Below is a small trained network, with its code and all its weights. Each question gives an input and a class and asks what happens when units are switched off, that is, made to give their printed mean instead of their output.

import numpy as np


def w(rows, s, z=0):
    codes = np.array(rows[::2]) - 128.0
    scale = np.full(codes.shape[1], s)
    scale[-1] = z or s
    return codes * scale


def norm(h):
    return h / np.sqrt((h * h).mean(-1, keepdims=True) + 1e-5)


def f(y):
    return y / 2 * (1 + np.tanh(0.7978845608 * (y + 0.044715 * y**3)))


def log_softmax(a):
    a = a - a.max(-1, keepdims=True)
    return a - np.log(np.exp(a).sum(-1, keepdims=True))


def net(x, mask):
    res = np.array(x, float).reshape(1, 4) / 4 @ E
    u = 0
    for l in range(2):
        y = f(norm(res) @ A[l][:, :-1].T + A[l][:, -1])
        res = res + np.where(mask[u : u + 16], y, B[l][:, -1]) @ B[l][:, :-1]
        u += 16
    return log_softmax(norm(res)[-1] @ U[:, :-1].T + U[:, -1])


A, B = {}, {}
E = w([
[126,129,132,123],'x0',
[254,75,56,24],'x1',
[127,222,117,93],'x2',
[63,128,54,102],'x3',
],0.0091)
A[0] = w([
[40,104,82,81,42],'0.n1',
[132,186,102,210,24],'0.n2',
[176,253,185,91,48],'0.n3',
[136,55,143,81,94],'0.n4',
[138,137,134,114,34],'0.n5',
[126,215,149,86,45],'0.n6',
[85,138,163,143,6],'0.n7',
[46,140,191,181,122],'0.n8',
[76,132,39,129,38],'0.n9',
[170,112,99,58,84],'0.n10',
[128,9,127,194,67],'0.n11',
[147,106,107,60,73],'0.n12',
[243,159,249,189,39],'0.n13',
[137,132,112,147,123],'0.n14',
[108,4,197,150,1],'0.n15',
[143,229,114,101,69],'0.n16',
],0.012,0.0054)
B[0] = w([
[86,93,184,67,164],'0.n1',
[154,140,122,131,136],'0.n2',
[70,129,50,135,205],'0.n3',
[150,168,117,132,156],'0.n4',
[112,87,149,167,107],'0.n5',
[119,77,42,178,161],'0.n6',
[154,149,130,133,132],'0.n7',
[199,206,133,112,254],'0.n8',
[78,77,157,64,160],'0.n9',
[161,192,145,147,197],'0.n10',
[75,205,24,137,189],'0.n11',
[167,164,165,139,167],'0.n12',
[5,90,127,23,234],'0.n13',
[125,126,129,126,126],'0.n14',
[80,158,25,164,172],'0.n15',
[107,72,47,207,181],'0.n16',
],0.011,0.0063)
A[1] = w([
[160,218,195,154,3],'1.n1',
[68,144,157,80,44],'1.n2',
[187,101,136,119,29],'1.n3',
[86,152,183,184,90],'1.n4',
[96,115,136,85,75],'1.n5',
[192,89,76,65,102],'1.n6',
[58,168,193,198,105],'1.n7',
[126,115,61,176,80],'1.n8',
[101,93,108,220,119],'1.n9',
[158,12,100,211,136],'1.n10',
[145,82,100,167,71],'1.n11',
[105,254,124,80,32],'1.n12',
[75,108,165,46,103],'1.n13',
[64,164,193,194,115],'1.n14',
[143,187,113,142,107],'1.n15',
[121,130,129,113,61],'1.n16',
],0.017,0.005)
B[1] = w([
[207,202,221,127,173],'1.n1',
[122,111,173,124,175],'1.n2',
[150,120,142,186,132],'1.n3',
[190,42,64,154,150],'1.n4',
[102,87,170,108,152],'1.n5',
[97,53,155,222,182],'1.n6',
[148,16,49,180,180],'1.n7',
[61,190,134,125,170],'1.n8',
[160,212,122,112,150],'1.n9',
[99,254,183,47,134],'1.n10',
[119,159,134,99,125],'1.n11',
[123,140,212,137,245],'1.n12',
[54,76,218,23,194],'1.n13',
[189,5,54,152,175],'1.n14',
[103,176,181,121,178],'1.n15',
[128,115,121,120,122],'1.n16',
],0.0098,0.011)
U = w([
[252,90,154,184,140],'0',
[83,8,156,93,106],'1',
[102,163,23,199,86],'2',
[137,154,170,138,249],'3',
[135,227,205,73,62],'4',
],0.019,0.015)

Each question gives the input, the list of numbers given to net, and the class t.
The units are the neurons (one row each of A and B). Each row of codes is followed by its name. A weight is (code - 128) times the scale printed after its matrix; where a second scale follows, it is the last column's (A, B and U).
mask holds one flag per neuron, layer by layer. A switched-off neuron (its flag False) gives its mean, the last column of its row in B, instead of its output. The means were averaged over made-up inputs and are rounded, as every weight is.
A unit's drop is (log p(t) with every unit on - log p(t) with that unit switched off) / (log p(t) with every unit on - log p(t) with every unit switched off).
most important unit: the unit with the biggest drop
top k neurons: the k neurons with the biggest drops, biggest first
top k neurons in layer l: the k neurons of layer l with the biggest drops, biggest first
drop of u: that unit's drop, to one decimal
input [-6,-6,8,3], class 2: most important unit	0.n16
input [-4,-1,4,6], class 1: top 2 neurons in layer 0	[0.n1; 0.n9]
input [-3,5,-5,-1], class 0: top 2 neurons in layer 1	[1.n6; 1.n13]
input [0,5,-8,-7], class 2: top 2 neurons	[0.n11; 0.n15]
input [-6,6,8,-8], class 1: top 3 neurons in layer 0	[0.n13; 0.n8; 0.n11]
input [3,6,-7,-4], class 2: top 2 neurons	[0.n11; 0.n8]
input [3,-5,-8,-3], class 2: top 2 neurons	[0.n15; 0.n11]
input [2,-7,6,-8], class 1: top 3 neurons in layer 0	[0.n13; 0.n10; 0.n3]
input [3,-3,2,-4], class 1: top 2 neurons in layer 1	[1.n1; 1.n13]
input [6,-2,8,8], class 1: top 2 neurons	[0.n9; 0.n1]
input [-7,-2,8,8], class 1: top 3 neurons	[0.n9; 0.n1; 0.n11]
input [-5,4,1,3], class 3: top 3 neurons in layer 1	[1.n14; 1.n7; 1.n4]
input [3,3,-1,-2], class 4: top 3 neurons in layer 0	[0.n10; 0.n16; 0.n6]
input [1,5,7,0], class 2: top neuron	[0.n16]
input [0,-4,0,3], class 0: drop of 1.n7	0.1
input [-4,5,-4,2], class 0: drop of 1.n6	0.1
input [-5,4,6,1], class 2: drop of 0.n16	0.4
